In the rows, 128 means zero.
Each row of numbers stands for one node and depends on some of the facts below. Use the named rows to name the rest.

Named rows:
[129  89 129 125 159 143 165 150 122 136 125 152 114 130 106 124 114 140
 148 158 115 120 120  86 111 140 200 120 145 140 125 166 125 129 121 154]: kluvim
[124 101 111 149 164 174 133 114 136 131 139 161 109 111 142 117 140 133
 166  90 110 145 123 171 143 121 162 130 153 161 135 140 154 144 164 130]: beko
[124 153 115 132 138 134  92 140  83 149 124 110 170 130 113 131 111 135
 111 164 121 165 128 119 145 147 139 130 120 145 140 161 126 139  92  85]: groplustak
[126 101 115 123 156 164 126 118 154 132 135 156 114 119 145 119 135 153
 170  81 116 160 125 170 154 132 176 136 183 142 134 147 141 141 142 151]: tegen
[122  94 110 146 150 140 163 135 150 133 133 140 115 169 124 134 124 155
 112 135 131 132 128 134 109 119 196 126 146 131 135 153 139 145 179 145]: ploskaben
[122 143 122 122 133 131  91 140  73 147 133 111 163 116 101 130 102 118
 101 167 121 154 123 111 139 139 138 125  99 147 137 147 135 141  95  93]: trisen
[137 113 131 132 120 153 103 111  87 144 114  82 108 120 103 121 124 113
 118 126 100 125 138 141 128 124  74 128 110 135 168  90 151 142 140 121]: trazus
[140 124 122 123 122 169 115 112  74 137 107  94 112 110 104 119 128 115
 108 114 100 132 137 159 141 129  97 130 112 124 168 104 144 143 142 125]: rilu
[111 141 148 121 156  75 110 132 139 151 122 133 122 106 157 132 143 100
 130  87 125 122 119 134  94 149 143 130 147 123 109 121 114 138 129 133]: peplom
[130 122  99 122 138 136 146 120 103 143 141 138 116 115 110 124 130 125
 124 130 119 139 125 119 129 116 154 125 111 157 137 112 144 145 135 109]: fliklil
[141 107 112 116 118 143 123 115  89 141 105 104 114 102  97 117 123 108
 118 118 107 122 144 137 133 131  57 123 101 133 153  90 158 141 133 121]: tezuzum
[125 157 137 123 167  89 115 128 122 158 129 128 107 111 154 131 149 107
 127  83 114 126 119 137  96 150 174 137 146 129 123 121 107 137 129 117]: flura
[117  85 127 124 149 147 119 116 169 132 141 154 111 118 142 119 130 140
 177  94 120 145 127 154 136 123 150 129 158 155 128 136 155 142 148 153]: subra
[120 144 146 121 160  76 101 129 132 157 133 126 104 110 154 132 144  96
 131  88 118 124 117 128  86 147 156 133 135 133 123 118 115 133 127 127]: skadon
[126  96 141 159 160 173 160 147 113 134 132 140 117 130 112 127 117 128
 135 162 104 116 113  99  96 133 191 121 140 155 144 161 125 133 152 137]: lepaben
[122 115 124 148 139 154 110 124 105 138 137 131 130 120 121 129 120 118
 130 118 115 146 116 133 119 126 144 127 134 146 139 125 145 142 139 120]: tostorik
[124  86 113 165 155 166 150 139 125 129 141 149 106 152 119 132 122 139
 114 118 122 128 122 135 102 115 186 125 133 136 143 150 155 141 185 146]: stufa
[141 122 123 126 123 142 124 109  93 148 119  83 103 126 106 121 128 114
 115 127  99 125 137 139 127 121  76 126  98 147 169  87 146 142 138 112]: pidrafler
[133 127 114 144 125 149 143 110 108 141 104  90 126 128 117 125 132 124
 118 138 106 126 143 150 132 128  71 124 114 137 158  97 141 148 148  99]: bopak
[129 153 130 116 159 102 135 129 106 153 134 141 107  91 137 132 152  86
 120  89 113 114 116 130  91 143 177 134 132 135 125 106 113 139 147 121]: skeskom

Facts:
{sigek, tritrim, duske, siplovil, zadras, reflozan, lepaben, giklim, kluvim, flufun, drogruk, gruba, bame} treve f
{plasik, zafil, ravobo, pogil, vatu, rudedi, kliduk, sakloto, luklevek, deflil, trobror, drekir, gepan, stufa, bravis, vukli, ritru, droti, vuletrur, gefugal, nuvun, skibarir, ploskaben, driflik} treve d
{groskil, zafluge, kugris, binogir, skatruplin, zikle, gribam, vadro, muloro, plamepu, driploklur, fledrim, rogretos, bezum, vufen, lusi, tezuzum, sefu, dosteko, bude, gumil, kloku, pidrafler, vestus, kegril, trazus, bopak, ludes, skudru, batris, dufu, meflar, levir, klobi, zastaklun, zukor, truplem, supam, zibrim, gostetuk, nagrin, grovum, purol, votu, gogom, brube, rilu, trofe, botror, stifezen, riskan, gradre, ripudren, steplik} treve a
{zegrenu, flesta, trasal, fugul, trisen, sesa, skula, flizo, skodris, kurem, groplustak, bifloful, bramin, grugol, giri, troneplar, kemik} treve c
{tostorik, disuk, lelun, fliklil, skagas, noser, peflodru, giskik, midruflis, zife, bulus, rudralo} treve e
{fafe, peplom, pestin, fladron, trarolin, sudrum, flogubre, stusto, vapluflon, saruk, drezom, dumol, gumo, pudir, zudru, gokor, zagrik, vepastir, plegu, tafo, skeskom, flura, brutam, skadon, milem, selu, pogros, kleflur, klifem} treve b
{grikla, beko, zifiskos, tegen, grokla, gufe, sosar, subra, plizol, skuvatrun} treve g
sigek buvadrom [kurem]
plasik buvadrom [vepastir, gefugal]
groskil buvadrom [sosar, trofe, truplem, lelun, flizo]
zegrenu buvadrom [bravis, flura, kemik, riskan, gumil]
zafluge buvadrom [sudrum, subra, zifiskos]
tostorik buvadrom [binogir]
duske buvadrom [drekir, tegen, batris]
fladron buvadrom [truplem]
ravobo buvadrom [peplom, bame, bramin]
trarolin buvadrom [gumil, tegen, dosteko]
zikle buvadrom [vapluflon, kemik, bulus]
pogil buvadrom [drogruk, grugol]
vadro buvadrom [driflik, steplik, batris]
muloro buvadrom [skatruplin, gefugal]
sakloto buvadrom [grokla]
flogubre buvadrom [bame, trofe, flesta]
driploklur buvadrom [fafe, brutam, supam]
fledrim buvadrom [midruflis, rudedi, kluvim]
rogretos buvadrom [levir]
bezum buvadrom [trasal, skatruplin, plegu]
luklevek buvadrom [ludes, gradre, tritrim]
fliklil buvadrom [zukor, gogom, gefugal, disuk]
siplovil buvadrom [trasal]
fugul buvadrom [drezom, gokor, zibrim, grugol]
tezuzum buvadrom [kliduk, fafe, rudedi, ripudren]
reflozan buvadrom [vestus, vukli, flesta, dufu]
lepaben buvadrom [binogir, stusto]
bude buvadrom [tritrim, zudru]
beko buvadrom [groplustak, dosteko]
kloku buvadrom [skudru]
pidrafler buvadrom [gefugal, zibrim, sesa, droti, deflil]
pudir buvadrom [zukor]
trobror buvadrom [lusi, vatu, skadon]
trazus buvadrom [zibrim, kurem, skula]
bopak buvadrom [skatruplin, nuvun]
gepan buvadrom [sefu, pestin]
skagas buvadrom [kegril]
stufa buvadrom [grikla, botror]
peflodru buvadrom [vepastir, pestin, ludes, gumil, grugol]
zife buvadrom [sefu, kliduk]
nagrin buvadrom [flufun, riskan, tritrim, bulus]
bifloful buvadrom [driflik]
gufe buvadrom [lusi, sesa, bulus]
grovum buvadrom [gribam, klobi]
zagrik buvadrom [peplom]
purol buvadrom [ritru, truplem, plamepu, drogruk, gradre]
vuletrur buvadrom [skodris, skatruplin, lelun, ploskaben, plegu, dumol]
votu buvadrom [drezom, supam]
brube buvadrom [zafil, dosteko]
rudralo buvadrom [kurem]
rilu buvadrom [kleflur, kugris, grugol]
skeskom buvadrom [vepastir, gostetuk]
milem buvadrom [stusto]
giri buvadrom [groplustak, levir, giskik]
gruba buvadrom [plamepu]
stifezen buvadrom [sefu, zukor, gumo]
plizol buvadrom [zastaklun, giklim]
pogros buvadrom [kleflur, noser, tegen]
troneplar buvadrom [gokor, botror, tafo, dumol]
skibarir buvadrom [truplem]
klifem buvadrom [gokor, saruk, stusto, meflar]
skuvatrun buvadrom [skatruplin, kemik, giskik, meflar]

Rows to name:
No name comes twice in this set of rows, the named rows included.
[131  94 122 132 155 166 153 138 112 126 145 142  96 147 112 127 129 137
 100 110 120 131 121 137 116 110 235 129 121 132 148 153 141 141 180 161]  pogil
[113 150 150 111 151  96 132 129 120 140 128 132 118  89 147 132 151  85
 104  92 122 115 108 137  98 136 187 132 131 123 119 113 111 144 146 128]  fladron
[124 100 145 127 163 161 175 145 107 127 128 135 105 122 113 120 123 130
 122 160 113 119 113 103 116 125 241 121 136 145 139 168 115 136 144 152]  gruba
[135 124 121 111 116 148 110 113  93 141 105  87 117 124 111 119 125 128
 117 116 103 138 140 149 151 137  92 133 139 117 163 107 134 143 117 139]  kugris
[131 127 111 126 145 161 139 119  86 137 139 132 113 109 112 121 130 121
 113 112 113 142 117 142 135 117 186 131 116 151 146 128 139 144 141 119]  peflodru
[130 128 112 122 116 131 136 110 140 145 100  81 138 153 125 128 129 150
 130 146 112 140 144 143 140 139  62 130 150 123 153 105 132 147 126 116]  skatruplin
[122 127 112 146 145 143 122 122 127 144 132 125 136 145 133 129 123 144
 136 125 120 157 128 135 132 132 143 130 148 143 136 138 132 142 134 115]  giskik
[128  92 119 138 164 148 156 136 110 130 145 140  87 148 115 124 134 141
  95 110 121 134 126 145 118 105 241 126 106 143 145 154 141 141 177 154]  luklevek
[129 113 101 113 138 143 136 126 102 140 137 147 121 106 109 122 124 123
 127 114 121 137 124 117 131 123 153 124 112 147 129 110 142 140 127 120]  zife
[110 144 134 106 127 123 107 137  88 136 127 105 174 125 106 133 106 124
  91 181 131 154 119 110 146 133 154 126 110 144 132 150 124 147  93 100]  flizo

The same nodes again, as new rows of numbers:
Named rows:
[133 154 106 142 114  97 117 143 137 105 139 141 118  87 163 107  97  79
 129  80 134 132 106 110 113 136 112 147 156  52 139 145 105 128  92 115]: disuk
[148 150 121 103 120 108 124  96 135 167 136 130 110  77 161 122 113 101
  95  78 149 153 130 125 125 119 135 139 149 107 105 142 110 124 101 129]: fafe
[124 148  90 166 113 100 145  97 127 128 129 133 155  98 171 123  99 102
 144  88 130 142 163 105  76 130 108 146 189  94 114 135 114 142 102  97]: ludes
[137 138 144 121 126 101 120 141 114 143 148 139 134  75 144 132 105  79
 153  83 162 148  57 118 131 132 112 117 107 121 114 137 116  71  65  95]: luklevek
[120 141  84 162 113 103 147  89 117 139 130 134 153  96 170 121 101 100
 139  92 129 141 164 117  79 129 109 144 191 117 118 134 114 138 104  94]: gradre
[115 155  99  60 116 102 120 113 140  84 127 135 187  54 130 111  97 116
 158  86 150 171  67  84 184 123 126 165 154 134 140 138 127  98 138 107]: trasal
[132 137 125 137 119 114 126 128 119 102 138 135 161  75 149 130 133 127
 125  79 152 158 140 126 129 124 127 144 133  81 130 124 116  87  96 118]: milem
[140 160 142 137 132  95 115 144 134 168 142 130 111  52 153 119 136  79
 158  86 152 146  81 104 145 130 117 124 131 114 122 137 129  82  80 112]: zafil
[137 129 105 213 115 105 134 127 128 121 121 125 152  98 168 115 115 126
 167  88 137 157 145 114  61 149 118 148 170  74 127 133 119 117 111 100]: brube
[152 145 131  80 112 104 121 171 116 117 149 141 112  89 136 145 125  98
 200  88 162 157 101  76 131 154 124 141 151  71  78 139 124  82  69 101]: gufe
[120 116  85 152 112 111 140 114 121 175 124 141  90  90 171 105 107 114
 165  96 126 147 164 127  88 137 117 159 196 114 146 131 112 126 105 104]: dufu
[138 119  99 206 110 109 142 119 115 106 129 124 200 107 166 125 111 117
 143  84 140 158 170 129  59 140 116 141 163  89 119 135 108 124 111  94]: rilu
[139 128  93 116 116 104 133 145 128 158 133 136 155  71 143 116 102 110
 167  88 144 157 126 120  94 141 130 154 179 108 137 134 117 113 126 106]: zadras
[135 137 108 187 118  96 121 128 130 140 136 128 157  70 168 112 134  83
 144  84 136 141 127 120  96 122 104 128 146  79 133 133 119 120 109 107]: noser
[136 158  88 162 112 103 132 105 140 128 130 133 116 101 173 112  88 105
 132  85 125 148 154  99  85 143 125 158 198  78 118 141 106 149  99 115]: zukor
[140 140 143 123 124 101 116 162 117 120 148 155  86  69 136 132 105  90
 174  83 167 135  69 120 129 146 123 130 122  81 111 134 117  71  67 109]: trobror
[155 158 145  98 128 100 111 135 137 188 151 130  83  60 155 112 110  68
 118  78 155 143  78 118 152 127 133 131 120 121 108 145 109 103  77 127]: kliduk
[108 121  90 139 112 109 141 102 118 154 127 140 105  90 172 112 107 107
 152  96 122 148 169 117 101 130 115 159 196 129 155 135 109 131  97 100]: trofe
[133 166 117  92 122 101 130  96 133 138 136 134 134  84 159 130 111 100
 107  84 146 146 111 100 129 121 118 134 159  92 103 136 120 113  82 115]: vepastir
[139 133 116 109 119 110 126 117 132 171 133 148  83  72 152 122 124 117
 157  88 150 145 135 121 122 127 131 141 166 104 122 133 124 103 100 125]: sudrum

Rows to name:
No name comes twice in this set of rows, the named rows included.
[117 124 120  89 120 113 132 111 111 149 133 138 132  90 155 134 109 113
 121  88 148 161 102 130 124 122 116 131 141 124 133 140 115  92  81  98]  fladron
[135 134  96 196 101 112 135 136 116  62 133 144 163 113 154 129  89 126
 146  83 142 149 155 122  69 153 117 156 166  55 123 131 100 120  97 103]  pidrafler
[137 118 109  83 111 107 121 125 131 121 123 141 160  55 131 116  93 114
 180  86 161 166  68 107 159 128 131 150 146 138 121 143 126  95 150 109]  trisen
[107 103  97 168 108 117 139 125 106 111 126 134 149 109 163 121  95 121
 153  89 130 163 152 130  80 145 114 155 166 112 153 135 104 107  96  88]  groskil
[140 151 128 108 120 107 119 123 134 135 132 135 110  96 158 129  89 111
 111  78 150 155  96 115 121 141 132 140 144  82 117 143 112 104  82 116]  pudir
[130 125  93 140 112 112 138 152 121  93 134 134 215  69 137 122 116 126
 158  83 151 166 145 124 100 143 126 162 163  79 142 125 112  99 125 107]  lepaben
[142 108 105 229 112 108 136 128 119 142 121 124 149  99 168 116 126 129
 166  88 139 162 155 130  53 144 122 141 167  85 128 136 117 120 122 100]  vadro
[143 158 123  95 121 105 122 108 141 161 134 134  99  90 161 123  95 103
 111  79 149 151 102 104 128 131 131 138 149  91 109 144 112 117  88 124]  gumo
[137 149 121 122 126 101 131 100 130 153 132 126 159  73 162 128 133 106
 121  84 147 153 133 111 118 112 119 124 153 109 109 132 126 110 101 113]  kleflur
[139 156 118 109 121 110 127 100 124 128 142 132 169  72 153 130 124 111
  94  79 148 151 147 120 135 112 123 137 151  96 109 133 113 113  93 123]  drezom
[133 109 111 173 112 105 118 158 124 135 135 148 104  79 158 108 116  93
 168  85 143 136 124 138  99 142 116 142 142  61 152 139 108 112 107 112]  skagas
[118 156  84 179 112 105 138 108 127  77 132 130 178  84 164 118 120 120
 147  88 125 150 183 106  95 135 113 162 188  62 141 127 113 129 101 109]  meflar
[121 133  98 113 117 105 131 148 133 103 128 130 201  80 141 117  94 121
 155  87 141 171 112 108 110 144 124 168 171  88 152 136 114 100 114  99]  siplovil
[148 133  90 107 115 103 132 131 135 171 131 127 154  73 152 108  92  98
 145  84 147 162 127 124  96 141 136 156 174 113 126 142 109 132 128 117]  kluvim
[149 113 100 156 120 101 138 148 128 145 123 123 204  77 148 121 119 121
 176  86 153 172 106 117  72 144 126 141 155 111 129 137 122 104 134  93]  duske

